Below is a small trained network, with its code and all its weights. Each question gives an input and a target symbol and asks what happens when units are switched off, that is, made to give their printed mean instead of their output.

import numpy as np


def w(rows, s, z=0):
    codes = np.array(rows[::2]) - 128.0
    scale = np.full(codes.shape[1], s)
    scale[-1] = z or s
    return codes * scale


def f(y):
    return y / 2 * (1 + np.tanh(0.7978845608 * (y + 0.044715 * y**3)))


def softmax(a):
    e = np.exp(a - a.max(-1, keepdims=True))
    return e / e.sum(-1, keepdims=True)


def log_softmax(a):
    a = a - a.max(-1, keepdims=True)
    return a - np.log(np.exp(a).sum(-1, keepdims=True))


def net(x, mask):
    ids = ['αγδεζηξπστψω'.index(c) for c in x.split()]
    T = len(ids)
    res = E[ids] + P[:T]
    q, k, v = (res @ M[0].T for M in (Q, K, V))
    z = softmax(np.where(np.tri(T) > 0, q @ k.T / 2**0.5, -1e9)) @ v
    res = res + np.where(mask[0], z, O[0][:, -1]) @ O[0][:, :-1]
    y = f(res @ A[0][:, :-1].T + A[0][:, -1])
    res = res + np.where(mask[1:9], y, B[0][:, -1]) @ B[0][:, :-1]
    return log_softmax(res[-1] @ U[:, :-1].T + U[:, -1])


Q, K, V, O, A, B = {}, {}, {}, {}, {}, {}
E = w([
[158,117,130,129,124,167,161,120],'α',
[78,107,159,146,79,113,164,145],'γ',
[135,120,126,137,113,143,154,131],'δ',
[137,125,132,115,155,156,193,112],'ε',
[113,119,134,135,112,136,166,132],'ζ',
[171,158,82,194,109,185,100,103],'η',
[126,135,114,134,122,134,140,139],'ξ',
[108,111,143,132,4,98,61,171],'π',
[115,96,156,142,63,135,135,145],'σ',
[185,152,70,77,195,134,138,146],'τ',
[167,60,175,29,125,145,207,131],'ψ',
[89,57,215,254,224,178,207,139],'ω',
],0.014)
P = w([
[141,145,198,166,148,8,139,86],'0',
[89,172,140,81,133,124,195,41],'1',
[225,151,173,164,125,77,130,166],'2',
[103,154,131,81,130,200,126,73],'3',
[188,109,162,167,105,49,133,182],'4',
[100,115,90,127,102,197,141,129],'5',
[210,89,103,184,147,59,169,154],'6',
[101,210,114,73,84,148,240,210],'7',
[155,41,107,171,135,73,88,174],'8',
[76,113,97,115,104,234,93,159],'9',
[213,40,58,213,123,95,129,186],'10',
[68,135,70,93,83,166,185,232],'11',
],0.015)
Q[0] = w([
[82,142,124,109,114,205,123,133],'H1',
[155,156,115,138,97,170,187,249],'H1',
],0.014)
K[0] = w([
[92,252,155,92,99,175,151,121],'H1',
[72,84,83,98,132,223,110,186],'H1',
],0.011)
V[0] = w([
[148,85,131,9,72,63,118,107],'H1',
[125,4,242,115,253,148,194,168],'H1',
],0.0075)
O[0] = w([
[115,145,1,157,150,131,174,182,134],'H1',
[181,215,175,148,101,153,104,182,247],'H1',
],0.016,0.012)
A[0] = w([
[183,112,208,125,147,28,102,93,128],'N1',
[177,125,59,174,158,34,147,169,248],'N2',
[188,127,171,184,135,112,66,174,99],'N3',
[118,59,115,215,254,69,126,173,83],'N4',
[180,136,172,63,59,118,152,122,254],'N5',
[167,148,122,102,91,114,99,157,13],'N6',
[162,59,131,175,146,31,95,77,107],'N7',
[188,92,143,109,132,87,181,135,223],'N8',
],0.0082,0.0031)
B[0] = w([
[116,177,89,116,120,141,204,183,190],'N1',
[111,117,137,168,114,177,48,4,184],'N2',
[172,92,103,84,139,60,170,105,252],'N3',
[111,184,89,57,73,31,94,134,137],'N4',
[153,92,128,171,132,145,71,81,232],'N5',
[119,75,103,131,181,118,175,147,176],'N6',
[101,111,86,129,47,71,174,69,131],'N7',
[130,133,134,99,133,134,137,129,170],'N8',
],0.011,0.016)
U = w([
[134,138,147,132,111,141,133,118,124],'α',
[137,134,128,132,122,140,146,115,98],'γ',
[137,135,133,119,123,129,132,115,115],'δ',
[144,160,149,103,116,126,88,121,207],'ε',
[129,139,146,124,124,136,132,115,217],'ζ',
[119,72,181,109,156,112,144,64,127],'η',
[136,125,134,112,97,115,128,96,123],'ξ',
[117,98,39,156,184,104,226,107,67],'π',
[169,136,103,100,130,89,124,159,165],'σ',
[137,131,122,130,125,137,148,117,89],'τ',
[155,205,44,183,92,162,165,167,4],'ψ',
[189,135,194,191,109,144,1,111,131],'ω',
],0.0098,0.004)

Each question gives the input, a string of symbols that net reads in full, and the target symbol t.
The units are the heads (2 rows each of Q, K, V and O) and the neurons (one row each of A and B). Each row of codes is followed by its name. A weight is (code - 128) times the scale printed after its matrix; where a second scale follows, it is the last column's (O, A, B and U).
mask holds one flag per unit, heads first, then neurons. A switched-off unit (its flag False) gives its mean, the last column of its rows in O or B, instead of its output. The means were averaged over made-up inputs and are rounded, as every weight is.
A unit's drop is (log p(t) with every unit on - log p(t) with that unit switched off) / (log p(t) with every unit on - log p(t) with every unit switched off).
The circuit of an input: a set's keep is (log p(t) with only the set's units on - log p(t) with every unit switched off) / (log p(t) with every unit on - log p(t) with every unit switched off). Starting from all 9 units, units are removed one at a time, each time the one whose removal leaves the highest keep (on an exact tie, the one counted first), for as long as the keep stays at least 0.8.
circuit, biggest first: the units of the circuit, biggest drop first
most important unit: the unit with the biggest drop
top k neurons: the k neurons with the biggest drops, biggest first
input ψ τ ω ψ ω ψ ψ ω, target ψ: top 2 neurons => N5; N3
input ε ω ψ π η ω ε, target σ: top 4 neurons => N1; N3; N2; N6
input σ ζ ψ η σ δ, target η: circuit, biggest first => H1
input ω α ζ ψ ω ω π π, target ω: circuit, biggest first => N5; N1
input ψ ω ω ψ ε, target σ: circuit, biggest first => H1; N3; N2
input ψ ξ ε ψ ψ ψ γ ω η ω γ, target σ: circuit, biggest first => N1; H1; N3
input η ψ π π, target ψ: top 2 neurons => N3; N5
input ψ π ψ ψ ω ψ η ψ ω δ γ, target σ: top 4 neurons => N3; N1; N2; N6
input π ψ ψ ψ ω ψ η η π ω ζ, target σ: circuit, biggest first => H1; N3; N1
input ψ ω ζ ω ω η, target ω: circuit, biggest first => H1; N3
input ψ ζ α ψ ψ ψ ζ ψ η δ, target ψ: top 3 neurons => N3; N5; N2
input π ω ψ ξ π γ ψ ξ π ψ τ, target ω: top 2 neurons => N2; N1
input ζ δ π ω α, target σ: top 3 neurons => N1; N3; N2
input α π τ ω ψ ψ α ψ ψ η δ, target ω: most important unit => N2
input ζ ξ ψ π π ω σ ψ α ω ψ π, target ω: top 3 neurons => N1; N3; N5
input ζ η ψ ψ ψ ψ ψ ω ω ψ π, target σ: circuit, biggest first => N3; H1; N6
input ω ε ε ω ψ τ, target ω: circuit, biggest first => N1; N3
input ψ ψ ω ψ α, target σ: top 4 neurons => N3; N1; N6; N2
input γ η η, target π: circuit, biggest first => H1; N1
input ω ω ψ η η γ, target η: top neuron => N1
input ξ ω ψ γ ω π π ψ α ω η ε, target ω: circuit, biggest first => H1; N1
input ψ γ ψ ψ η ε, target ψ: top 2 neurons => N3; N5
input ζ π η ψ γ π ψ, target ω: top 2 neurons => N2; N1
input ψ ψ η ω ω ω ψ ε, target ω: circuit, biggest first => H1; N5
